Below are the code and all the weights of a small trained network. Each question names an input and a class and asks about switching units off, where a switched-off unit gives its printed mean instead of its output.

import numpy as np


def w(rows, s, z=0):
    codes = np.array(rows[::2]) - 128.0
    scale = np.full(codes.shape[1], s)
    scale[-1] = z or s
    return codes * scale


def f(y):
    return y / 2 * (1 + np.tanh(0.7978845608 * (y + 0.044715 * y**3)))


def log_softmax(a):
    a = a - a.max(-1, keepdims=True)
    return a - np.log(np.exp(a).sum(-1, keepdims=True))


def net(x, mask):
    res = np.array(x, float).reshape(1, 6) / 4 @ E
    y = f(res @ A[0][:, :-1].T + A[0][:, -1])
    res = res + np.where(mask, y, B[0][:, -1]) @ B[0][:, :-1]
    return log_softmax(res[-1] @ U[:, :-1].T + U[:, -1])


A, B = {}, {}
E = w([
[127,66,252],'x0',
[1,35,115],'x1',
[127,129,129],'x2',
[128,128,125],'x3',
[128,129,128],'x4',
[33,251,174],'x5',
],0.0063)
A[0] = w([
[66,93,108,9],'N1',
[99,183,160,15],'N2',
[199,190,161,50],'N3',
[96,201,158,62],'N4',
[54,89,87,144],'N5',
[86,92,79,152],'N6',
[84,189,135,72],'N7',
[188,182,104,99],'N8',
[114,161,49,105],'N9',
[147,116,212,98],'N10',
[91,178,150,37],'N11',
[82,176,139,41],'N12',
[92,125,33,197],'N13',
[117,126,122,251],'N14',
[161,180,7,151],'N15',
[184,67,227,170],'N16',
[80,102,106,166],'N17',
[29,105,100,66],'N18',
[174,81,91,60],'N19',
[132,167,48,127],'N20',
[76,94,93,161],'N21',
[140,111,230,2],'N22',
[245,210,114,103],'N23',
[164,75,204,157],'N24',
[192,77,100,43],'N25',
[101,208,206,9],'N26',
[127,97,211,215],'N27',
[149,125,5,86],'N28',
],0.011,0.0027)
B[0] = w([
[210,58,179,154],'N1',
[114,59,97,149],'N2',
[186,40,192,186],'N3',
[106,52,101,175],'N4',
[186,117,190,200],'N5',
[129,143,206,179],'N6',
[100,25,91,168],'N7',
[164,118,198,186],'N8',
[34,170,133,181],'N9',
[69,142,152,176],'N10',
[114,2,73,150],'N11',
[122,30,70,152],'N12',
[100,180,191,213],'N13',
[154,161,97,167],'N14',
[66,136,188,247],'N15',
[47,145,145,238],'N16',
[158,136,175,171],'N17',
[164,99,182,196],'N18',
[52,55,63,165],'N19',
[85,165,159,191],'N20',
[169,136,175,181],'N21',
[56,158,137,174],'N22',
[115,85,194,254],'N23',
[55,146,129,207],'N24',
[65,19,70,174],'N25',
[116,84,108,189],'N26',
[60,220,141,212],'N27',
[25,129,153,214],'N28',
],0.0064,0.0056)
U = w([
[81,38,63,66],'0',
[117,146,133,228],'1',
[73,177,146,64],'2',
[121,136,127,216],'3',
[172,107,193,50],'4',
[113,145,123,176],'5',
[198,183,57,97],'6',
[246,158,2,2],'7',
],0.015,0.0097)

Each question gives the input, the list of numbers given to net, and the class t.
The units are the neurons (one row each of A and B). Each row of codes is followed by its name. A weight is (code - 128) times the scale printed after its matrix; where a second scale follows, it is the last column's (A, B and U).
mask holds one flag per neuron, in row order. A switched-off neuron (its flag False) gives its mean, the last column of its row in B, instead of its output. The means were averaged over made-up inputs and are rounded, as every weight is.
A unit's drop is (log p(t) with every unit on - log p(t) with that unit switched off) / (log p(t) with every unit on - log p(t) with every unit switched off).
The circuit of an input: a set's keep is (log p(t) with only the set's units on - log p(t) with every unit switched off) / (log p(t) with every unit on - log p(t) with every unit switched off). Starting from the 12 units with the biggest drops (on a tie, the unit counted first), units are removed one at a time, each time the one whose removal leaves the highest keep (on an exact tie, the one counted first), for as long as the keep stays at least 0.8.
circuit, biggest first: the units of the circuit, biggest drop first
top k neurons: the k neurons with the biggest drops, biggest first
drop of u: that unit's drop, to one decimal
input [-3,-6,-7,-3,3,-7], class 0: circuit, biggest first : N25
input [-8,8,-5,-2,-2,-7], class 2: circuit, biggest first : N13, N6
input [6,4,5,3,-3,0], class 2: circuit, biggest first : N27, N16
input [-1,-8,-4,-6,7,-3], class 4: circuit, biggest first : N3, N23
input [6,-5,-5,0,0,1], class 2: circuit, biggest first : N16, N27
input [-2,-7,-4,1,6,0], class 4: top 3 neurons : N3, N23, N8
input [-1,-3,-7,-4,-2,-8], class 0: top 2 neurons : N25, N19
input [-7,1,-7,0,-3,-5], class 2: drop of N28 : 0.2
input [-8,2,5,3,1,-3], class 2: drop of N13 : 0.1
input [0,2,-6,-1,0,6], class 0: drop of N1 : 0.0
input [-8,-4,1,-6,-4,0], class 2: drop of N20 : 0.1
